[[  4  56  69 -42]
 [-57   4  62  25]
 [-39 -78 -35 -43]] ⇒ 62

[[-12  78  -8 -19 -13  24]
 [  1  36  -3   1  -2  -6]] ⇒ -2

[[ 19 -17 -53 -73   3  -4  70]
 [-37 -56 -62 -21   1  -6  24]
 [-44 -77  18  56  -1   2  -3]] ⇒ -6

[[ 29  44 -64  24 -38   2]
 [-45 -44  19  19  55   9]] ⇒ 55

[[-39 -36 -22   0   0]
 [ 22 -61 -22   0   5]
 [-39 -36 -22   0   0]] ⇒ 0

[[ 2 -4 68 -9]
 [ 5 -7 14  2]] ⇒ 14

[[  0   6   5  -3  60]
 [ -2  12 -20  -1  62]
 [ 10   9  -1  -6  51]] ⇒ -1

[[ 20   2   2   2]
 [ 11   7 -20  29]
 [ 59  19 -22  26]] ⇒ -20

[[ -9  21   2  -8]
 [ 40 -29  -7  28]
 [-17 -31 -59  40]] ⇒ -7
---
[ 15   5 -46 -67] yields 15
[-14 -21  18  49  54 -68  37] yields -14
[ 74  34  35 -47 -42 -23] yields 74
[ 44  28  31 -79] yields 44
[ -6  -8  12  59 -54] yields -6
[-47  33  59 -16 -25  -3] yields -47
[ -6 -66 -77  70  -2] yields -6
---
[[-65  13 -65 -66  13]
 [-64 -33 -62 -62 -31]
 [ 68 -15  68  69 -14]] yields -65

[[-17 -31  51  34]
 [ 64  14 -19  21]
 [ 21 -46  45  29]] yields -31

[[ 29  28  40 -48  44 -25]
 [ 28  21  -5  62  -5  -1]
 [ 16  10   8  14  25  -5]] yields -48

[[ -1  -4  -4   3  -3  -1  29]
 [ -1  11  14  -7  12   0 -53]
 [ -1 -15 -13   3 -11  -1 -76]] yields -3

[[  6  18  -5 -42  17]
 [ -6 -22   4   5  10]
 [-33  58   5  22  -8]] yields -5

[[  8  45   4   2   5   5]
 [-28 -63   0  -1   5  -3]
 [-41 -32   1  -4   0   0]] yields 2

[[ 29   7 -78  35]
 [  9  25  64 -30]
 [ -5  13  33  27]] yields 7
---
Q: [ -1 -20   0  15  38  61 -39]
A: -1
Q: [ 71 -12 -66  -3   3]
A: 71
Q: [-11  70 -19  19]
A: -11
Q: [ 53   0 -17  74]
A: 53
Q: [ 59 -17  -1   0]
A: 59
Q: [-68  -1   1   3]
A: -68
Q: [ 61  17 -60 -26]
A: 61
Q: [ 31  47 -59 -55 -64]
A: 31
Q: [-70 -75 -52 -12  16]
A: -70
---
[-62 -64 -62 -76   2   8] -> -64

[ 50  64 -69   0] -> 0

[[-15   6   2  17 -63]
 [ -9  20   2  18 -77]] -> -63

[[-13  20 -33  46  40   7  -3]
 [ 28   0 -60 -17  10 -29  22]
 [ 10   0  42 -24  13  41 -24]] -> -33

[ 6 42 -5 13 19 57] -> 6

[[-39 -20  -4  19  -4   0  62]
 [ 33 -35   9  47  29 -13  24]
 [-17  52   1 -27  21  53 -45]] -> -39

[[  1  42  17 -78  29 -28]
 [ -2   0 -61  44 -60 -25]
 [ 59 -27  32  63 -28 -10]] -> -61

[ 29 -51  62  39  16] -> 16
---
178   75  139  152  204  164  148  189  179  130  203   98
130  251   99  147  151  126  164  114  157  225  164  128
178  163  164  135  182  153  158  148  143  140  210  164
233  195  156  157  213  153  156  188  175  201   86  240
116  227  180  180  206  121  177  137  176  228  138  125
146  233  167  169  175  174  198  142  138  223  194  115
173   47  194  170  175  154  169  228  170  110  194  133
187  130  150  160  169  191  166  223  145  119  155  169
177  181  176  177  165  132  156  154  167  143  221  173
210  247  117  171  154  169  145  214  178  174  136  165
137  226  192  157  189  116  164  117  147  190  114  159
-> 178

39  10  47  28  23  39  60  47  53  25  24  49  67  56  49  67
60  31  61  55  50  70  32  23  42  55  42  23  35  48  77  47
20  11  67  46  41  59  47  60  54  64  67  53  60  82  29  62
46  29  50  48  39  51  54  39  41  39  32  39  49  41  48  43
39   7  47  48  32  48  50  40  54  42  31  39  55  54  46  61
57  42  36  53  28  59  47  43  42  54  43  41  54  39  45  45
40  46  56  26  41  23  35  62  37  12  54  51  51  53  45  55
-> 39

148  132  109  138  125  117  184  177   64  190  214
115  160  123  105  162  218   61  133  157   88  190
118   96  137  132   97   62  131   88  139  110   23
157  102  132  160   87   45  195  166   66  203  144
134   86  138  148   80   27  169  108  107  150   40
118   96  137  132   96   63  132   89  137  112   27
 96  159  109   87  175  229   61  102  170   58  150
 93  147  121   92  161  203   54   86  183   49  107
108  101  138  123  106   84  107   73  160   85   13
 97  131  130  101  143  168   58   78  185   53   69
-> 148

-813  -236  -779  -491  -302  -282   654  -808  -284  -429  -417    76  -667  -492
-194  -291   -64  -237  -440   -35  -303  -148  -333  -435  -404  -561  -514  -480
-647  -297  -337  -738   -32  -625  -252  -607  -476  -189    43  -213  -325  -169
-360  -545  -540  -285  -195  -339  -140  -395  -284  -134  -372  -278  -613   -65
-695  -171  -490  -565  -356  -370   151  -666  -354  -473  -304   -97  -463  -527
   5  -360  -324    42  -630  -157  -779   -43  -191  -498  -638  -459   -78  -521
-539  -132  -292  -488  -329  -280   -95  -491  -363  -482  -231  -248  -272  -568
-501  -166  -595  -229  -580  -154     0  -516  -167  -613  -572  -128  -269  -696
-> -813

-11  -11   -8    3   -3    3    5  -18  -15  -14    7
 -7  -13  -30   -5  -15   -1    1   -5    9  -27  -20
-17  -13  -18  -22   -3  -14    9  -20  -15  -17   -8
 26   15  -23    2    9    1    4    9    2  -15  -44
  2   -8   -5   -5   -8  -11   -8   -1   -5  -14   -5
 -3   -9   -6   -6   -1   -7   -9  -16  -23    3   -7
-19    8   -3   -1  -22  -10  -18   -2   15   -8    2
-15   -4   -6    2    3   -3   -4   -2  -20   -5   -6
-> -11

6  6  3  7  4  4  5  3  3  5  3  3  4  7  7  3
6  5  6  5  7  4  7  4  2  4  6  4  6  3  5  4
5  6  5  6  7  7  3  4  4  3  2  5  4  7  6  2
5  5  3  4  2  7  3  2  6  7  4  3  5  2  4  3
3  5  3  7  6  5  6  4  7  5  2  3  5  3  6  6
5  6  3  4  7  2  3  5  5  7  5  4  4  2  3  5
7  3  4  4  5  6  7  4  4  5  6  4  4  4  6  5
6  5  6  2  5  5  3  3  6  3  2  6  6  7  6  2
5  6  6  2  7  4  5  4  6  4  4  3  4  5  4  7
-> 6

283  383  479  491  448  448  480  421  600  515  601
692  260  482  491  371  418  524  308  282  375  301
321  597  481  468  493  464  416  526  163  331  233
291  411  485  492  440  490  490  448  631  519  589
780  173  484  497  357  416  555  263  414  429  402
305  533  469  490  317  461  463  483   49  260  106
272  358  479  492  417  471  490  410  590  503  575
307  356  466  500  197  504  516  388  215  319  199
255  395  478  487  448  495  481  444  612  509  585
844  281  501  481  594  421  522  352  692  564  655
336  400  488  489  389  535  503  445  596  495  518
-> 283

-390  -116    20  -195   -10  -218   141  -237   -96    92  -301   -68   -59    71   151  -153
  20    -6  -159    22  -235    68  -135  -424  -249   -70   -28  -374  -205   -46   421   -98
 -46   166   -50    55   146  -127  -241   -54  -200   110  -102  -291   111  -275  -147  -298
-323  -362  -167     9  -181  -451  -234  -188    57  -299  -343   -75   -83   -79  -291  -250
-185   -70   -71  -213  -128  -402   -20  -120  -159   -68  -152  -147    57  -197  -301  -159
 -50  -147   214  -485   579  -116  -320    43  -765  -547  -589   211  -976  -411    60   171
-153   -39  -391   -74  -275  -212  -256    -2   -78   -86  -285   -75   -69  -138  -223  -235
-176  -468    11   126  -431   -70   153  -356  -168    18  -148  -205    -1   404  -164  -190
-698    23    90     8  -241   -63    -6   -19    13  -336   -98  -189  -231     8  -379  -325
-> -390
